Below is a small trained network, with its code and all its weights. Each question gives an input and a class and asks what happens when units are switched off, that is, made to give their printed mean instead of their output.

import numpy as np


def w(rows, s, z=0):
    codes = np.array(rows[::2]) - 128.0
    scale = np.full(codes.shape[1], s)
    scale[-1] = z or s
    return codes * scale


def norm(h):
    return h / np.sqrt((h * h).mean(-1, keepdims=True) + 1e-5)


def f(y):
    return y / 2 * (1 + np.tanh(0.7978845608 * (y + 0.044715 * y**3)))


def log_softmax(a):
    a = a - a.max(-1, keepdims=True)
    return a - np.log(np.exp(a).sum(-1, keepdims=True))


def net(x, mask):
    res = np.array(x, float).reshape(1, 5) / 4 @ E
    u = 0
    for l in range(4):
        y = f(norm(res) @ A[l][:, :-1].T + A[l][:, -1])
        res = res + np.where(mask[u : u + 16], y, B[l][:, -1]) @ B[l][:, :-1]
        u += 16
    return log_softmax(norm(res)[-1] @ U[:, :-1].T + U[:, -1])


A, B = {}, {}
E = w([
[219,146,170,122,165,13,128,86,126],'x0',
[53,153,97,212,125,60,254,149,69],'x1',
[164,35,152,171,175,126,173,203,212],'x2',
[136,200,254,71,35,147,183,204,135],'x3',
[137,66,48,60,23,93,201,78,175],'x4',
],0.0074)
A[0] = w([
[98,96,96,101,96,93,175,43,191,80],'L0N1',
[132,187,173,191,178,169,99,120,126,48],'L0N2',
[121,131,58,167,144,138,92,33,64,66],'L0N3',
[146,165,139,217,176,155,95,181,62,111],'L0N4',
[196,120,147,119,110,203,41,64,185,45],'L0N5',
[207,219,108,121,106,48,101,70,77,79],'L0N6',
[50,120,76,105,132,214,131,184,146,8],'L0N7',
[78,136,76,71,173,230,184,168,127,2],'L0N8',
[152,64,65,196,196,143,143,106,137,84],'L0N9',
[52,144,83,156,105,62,167,174,104,88],'L0N10',
[139,106,83,151,147,103,211,163,2,46],'L0N11',
[129,131,119,114,55,122,178,76,192,88],'L0N12',
[30,170,124,87,136,169,134,72,134,76],'L0N13',
[91,196,97,106,78,150,90,58,44,49],'L0N14',
[131,75,167,181,140,95,144,153,205,81],'L0N15',
[163,60,117,139,194,196,217,168,166,53],'L0N16',
],0.0074,0.0066)
B[0] = w([
[183,130,105,109,169,211,178,107,93,207],'L0N1',
[173,115,71,90,155,188,182,92,113,164],'L0N2',
[72,98,159,56,133,69,126,175,83,227],'L0N3',
[178,123,102,101,144,200,207,88,121,252],'L0N4',
[104,138,168,84,123,157,96,63,227,208],'L0N5',
[185,145,94,185,84,100,71,174,117,243],'L0N6',
[165,71,147,218,61,155,74,118,66,159],'L0N7',
[180,92,140,209,81,147,82,114,117,135],'L0N8',
[72,88,186,51,123,93,135,166,90,232],'L0N9',
[117,148,161,130,118,169,102,67,225,218],'L0N10',
[105,176,160,136,137,121,129,40,234,184],'L0N11',
[159,134,126,95,195,192,164,128,90,189],'L0N12',
[178,141,107,168,96,97,93,167,134,153],'L0N13',
[112,207,13,122,136,100,116,254,161,209],'L0N14',
[146,226,59,114,114,65,81,175,124,174],'L0N15',
[125,227,30,109,119,88,90,194,160,181],'L0N16',
],0.0091,0.0033)
A[1] = w([
[220,130,157,169,153,44,119,98,91,2],'L1N1',
[74,70,89,154,201,97,86,82,103,45],'L1N2',
[128,164,201,142,102,133,109,169,85,64],'L1N3',
[146,91,49,85,20,102,183,73,134,53],'L1N4',
[58,144,134,192,129,94,186,151,97,199],'L1N5',
[93,66,63,168,201,112,88,104,137,78],'L1N6',
[67,91,87,188,68,212,99,135,100,52],'L1N7',
[162,46,137,183,191,131,151,246,227,72],'L1N8',
[216,77,147,149,158,40,169,154,177,104],'L1N9',
[108,171,184,201,245,151,111,158,82,80],'L1N10',
[160,101,102,99,154,182,185,105,67,103],'L1N11',
[146,214,173,88,80,123,166,204,139,110],'L1N12',
[121,137,253,124,40,151,183,162,102,85],'L1N13',
[123,189,107,150,116,157,94,70,151,105],'L1N14',
[108,215,159,161,210,158,67,96,54,92],'L1N15',
[102,145,133,255,110,54,211,75,127,67],'L1N16',
],0.0079,0.0074)
B[1] = w([
[198,104,127,173,75,96,106,63,62,148],'L1N1',
[84,86,167,41,84,126,119,164,48,156],'L1N2',
[97,73,67,117,125,124,167,127,106,132],'L1N3',
[166,149,91,135,203,239,143,173,71,178],'L1N4',
[104,126,139,68,87,179,91,87,169,253],'L1N5',
[94,72,165,72,68,94,177,172,62,167],'L1N6',
[208,90,199,217,66,131,79,167,73,167],'L1N7',
[100,198,2,60,17,154,131,201,97,183],'L1N8',
[159,150,105,189,64,155,56,123,65,196],'L1N9',
[125,122,63,99,100,222,155,61,115,168],'L1N10',
[132,160,195,73,139,165,129,111,130,175],'L1N11',
[89,41,94,87,178,74,101,135,94,250],'L1N12',
[81,60,137,61,144,82,100,103,33,194],'L1N13',
[155,71,88,133,126,105,147,155,195,156],'L1N14',
[147,124,54,112,114,181,170,185,124,179],'L1N15',
[49,129,146,131,54,223,117,34,181,178],'L1N16',
],0.0085,0.0043)
A[2] = w([
[130,97,162,106,110,46,152,129,102,57],'L2N1',
[108,203,64,132,110,72,125,165,141,70],'L2N2',
[188,172,161,204,122,68,119,50,71,2],'L2N3',
[58,185,139,196,112,95,254,91,109,33],'L2N4',
[176,126,175,172,125,53,167,116,120,5],'L2N5',
[132,83,117,194,183,151,154,97,111,14],'L2N6',
[178,85,135,203,54,142,104,143,105,104],'L2N7',
[129,66,135,166,81,121,89,117,67,97],'L2N8',
[207,112,108,135,175,184,236,105,101,92],'L2N9',
[152,99,168,117,167,136,50,127,173,13],'L2N10',
[34,138,161,188,136,145,219,107,111,41],'L2N11',
[70,222,108,178,105,119,201,148,101,168],'L2N12',
[210,158,134,137,125,63,96,49,105,87],'L2N13',
[126,189,153,144,171,162,136,74,239,51],'L2N14',
[200,111,129,107,213,211,240,135,96,21],'L2N15',
[75,37,108,129,189,69,127,99,73,38],'L2N16',
],0.0088,0.0048)
B[2] = w([
[59,101,106,124,138,173,125,123,79,150],'L2N1',
[170,213,71,136,147,97,109,181,72,207],'L2N2',
[175,20,137,196,9,97,77,129,58,159],'L2N3',
[110,67,102,21,25,200,20,104,162,148],'L2N4',
[144,109,133,150,89,144,75,145,127,113],'L2N5',
[132,143,122,68,93,129,121,146,110,104],'L2N6',
[117,141,137,196,112,132,151,99,74,198],'L2N7',
[156,84,146,165,124,81,152,85,102,197],'L2N8',
[202,136,101,114,125,216,229,111,113,238],'L2N9',
[73,117,99,111,91,184,129,82,135,136],'L2N10',
[181,105,111,50,114,157,59,149,208,157],'L2N11',
[194,89,108,62,81,120,27,153,184,204],'L2N12',
[65,79,130,193,100,201,151,137,89,204],'L2N13',
[90,109,197,60,163,71,133,125,81,189],'L2N14',
[242,152,96,130,199,158,255,80,82,255],'L2N15',
[67,114,173,13,90,114,130,184,55,185],'L2N16',
],0.0088,0.0038)
A[3] = w([
[80,124,200,94,154,80,164,156,115,22],'L3N1',
[89,141,153,137,180,92,147,101,150,116],'L3N2',
[81,82,166,86,154,89,140,135,93,1],'L3N3',
[65,92,162,88,173,91,118,117,119,89],'L3N4',
[76,150,152,181,150,123,167,151,125,25],'L3N5',
[133,97,150,203,76,168,120,133,100,76],'L3N6',
[113,180,73,150,139,80,102,186,152,72],'L3N7',
[163,120,130,91,161,175,163,123,132,75],'L3N8',
[130,130,188,165,231,164,88,157,129,33],'L3N9',
[126,118,186,93,115,99,155,154,114,6],'L3N10',
[131,102,113,96,178,104,144,111,105,172],'L3N11',
[97,118,178,114,145,147,73,73,219,20],'L3N12',
[73,115,164,134,132,145,108,68,218,23],'L3N13',
[154,167,184,189,188,113,203,76,160,51],'L3N14',
[106,102,141,188,93,181,115,142,150,99],'L3N15',
[120,101,172,249,124,122,125,118,111,73],'L3N16',
],0.015,0.0068)
B[3] = w([
[54,77,164,81,221,81,151,181,82,167],'L3N1',
[146,180,165,107,124,94,167,130,102,120],'L3N2',
[23,76,188,78,208,91,103,188,132,195],'L3N3',
[82,107,199,132,161,80,140,154,160,213],'L3N4',
[159,120,57,33,86,165,77,153,112,114],'L3N5',
[155,73,197,169,85,81,109,106,104,223],'L3N6',
[189,191,114,165,185,44,109,149,121,233],'L3N7',
[98,140,120,158,156,148,168,78,143,254],'L3N8',
[155,76,23,60,28,220,142,174,56,121],'L3N9',
[46,129,120,75,158,136,135,166,103,138],'L3N10',
[119,152,175,147,151,157,139,161,139,241],'L3N11',
[56,116,113,119,35,50,110,35,231,210],'L3N12',
[112,188,161,91,150,68,80,6,241,194],'L3N13',
[110,220,131,109,157,33,136,185,150,158],'L3N14',
[170,62,142,155,116,94,136,92,123,179],'L3N15',
[231,105,205,208,67,89,109,96,61,199],'L3N16',
],0.014,0.0058)
U = w([
[164,146,72,88,152,225,199,94,111,122],'0',
[150,190,44,101,87,75,60,205,127,130],'1',
[84,107,132,89,77,123,92,56,219,117],'2',
[62,72,170,71,150,120,130,187,79,127],'3',
[166,70,152,195,55,136,118,120,75,133],'4',
[130,166,184,161,186,63,149,112,153,182],'5',
[48,171,148,245,113,153,144,178,170,2],'6',
[39,176,147,254,114,155,143,176,169,2],'7',
],0.023,0.025)

Each question gives the input, the list of numbers given to net, and the class t.
The units are the neurons (one row each of A and B). Each row of codes is followed by its name. A weight is (code - 128) times the scale printed after its matrix; where a second scale follows, it is the last column's (A, B and U).
mask holds one flag per neuron, layer by layer. A switched-off neuron (its flag False) gives its mean, the last column of its row in B, instead of its output. The means were averaged over made-up inputs and are rounded, as every weight is.
A unit's drop is (log p(t) with every unit on - log p(t) with that unit switched off) / (log p(t) with every unit on - log p(t) with every unit switched off).
The circuit of an input: a set's keep is (log p(t) with only the set's units on - log p(t) with every unit switched off) / (log p(t) with every unit on - log p(t) with every unit switched off). Starting from the 12 units with the biggest drops (on a tie, the unit counted first), units are removed one at a time, each time the one whose removal leaves the highest keep (on an exact tie, the one counted first), for as long as the keep stays at least 0.8.
units of the circuit, in order: the units of the circuit, biggest drop first
most important unit: the unit with the biggest drop
k most important neurons: the k neurons with the biggest drops, biggest first
top k neurons in layer l: the k neurons of layer l with the biggest drops, biggest first
input [-1,4,0,-8,8], class 0: units of the circuit, in order -> [L1N4]
input [-6,5,3,-2,-4], class 4: top 2 neurons in layer 0 -> [L0N7, L0N8]
input [3,-7,8,8,-7], class 1: units of the circuit, in order -> [L1N8, L2N15, L3N3]
input [2,5,0,7,-6], class 3: 3 most important neurons -> [L1N13, L1N12, L0N12]
input [-3,5,-4,8,-8], class 0: units of the circuit, in order -> [L0N4, L1N10, L1N15]
input [5,8,7,2,7], class 2: 2 most important neurons -> [L1N16, L0N4]
input [2,-6,-5,2,-2], class 2: 2 most important neurons -> [L0N5, L1N8]
input [8,3,7,-8,-1], class 3: units of the circuit, in order -> [L0N9, L2N16]
input [8,-6,-1,3,7], class 4: units of the circuit, in order -> [L0N6, L1N9, L2N13]
input [6,-6,-2,6,-3], class 2: 3 most important neurons -> [L0N5, L0N3, L0N9]
input [-8,1,0,-8,8], class 0: top 2 neurons in layer 2 -> [L2N15, L2N9]
input [6,-1,0,5,0], class 4: 4 most important neurons -> [L0N6, L1N9, L1N1, L0N9]
input [4,-2,-2,4,0], class 3: top 3 neurons in layer 1 -> [L1N12, L1N13, L1N3]
input [-2,7,-3,-7,-6], class 2: 3 most important neurons -> [L0N11, L0N1, L1N12]
input [0,-8,5,2,-1], class 2: units of the circuit, in order -> [L0N5]
input [3,-2,5,-6,5], class 3: 2 most important neurons -> [L0N4, L0N9]
input [8,-4,-7,0,2], class 4: units of the circuit, in order -> [L0N6, L2N13]
input [-2,-7,-5,-8,-6], class 3: 2 most important neurons -> [L0N3, L1N6]
input [-7,6,-6,-5,2], class 4: 2 most important neurons -> [L1N7, L0N7]
input [-1,3,-8,-2,7], class 1: units of the circuit, in order -> [L0N14]
input [8,8,7,2,0], class 2: top 4 neurons in layer 0 -> [L0N11, L0N14, L0N6, L0N10]
input [3,0,0,-7,7], class 0: 4 most important neurons -> [L0N1, L1N4, L2N15, L2N9]
input [4,8,3,-7,2], class 2: 2 most important neurons -> [L1N16, L0N11]
input [-8,6,-8,-5,1], class 1: 2 most important neurons -> [L0N14, L0N3]
input [-8,-1,-4,6,8], class 0: 2 most important neurons -> [L0N12, L1N4]
input [7,-5,-5,-7,-5], class 3: 2 most important neurons -> [L0N3, L1N2]
input [4,-7,7,4,0], class 1: most important unit -> L1N8
input [-1,3,-4,-8,8], class 0: 4 most important neurons -> [L0N1, L1N4, L1N12, L2N15]
input [5,2,5,-8,8], class 0: top 2 neurons in layer 1 -> [L1N4, L1N12]
input [6,1,-5,-5,6], class 0: top 2 neurons in layer 1 -> [L1N4, L1N7]
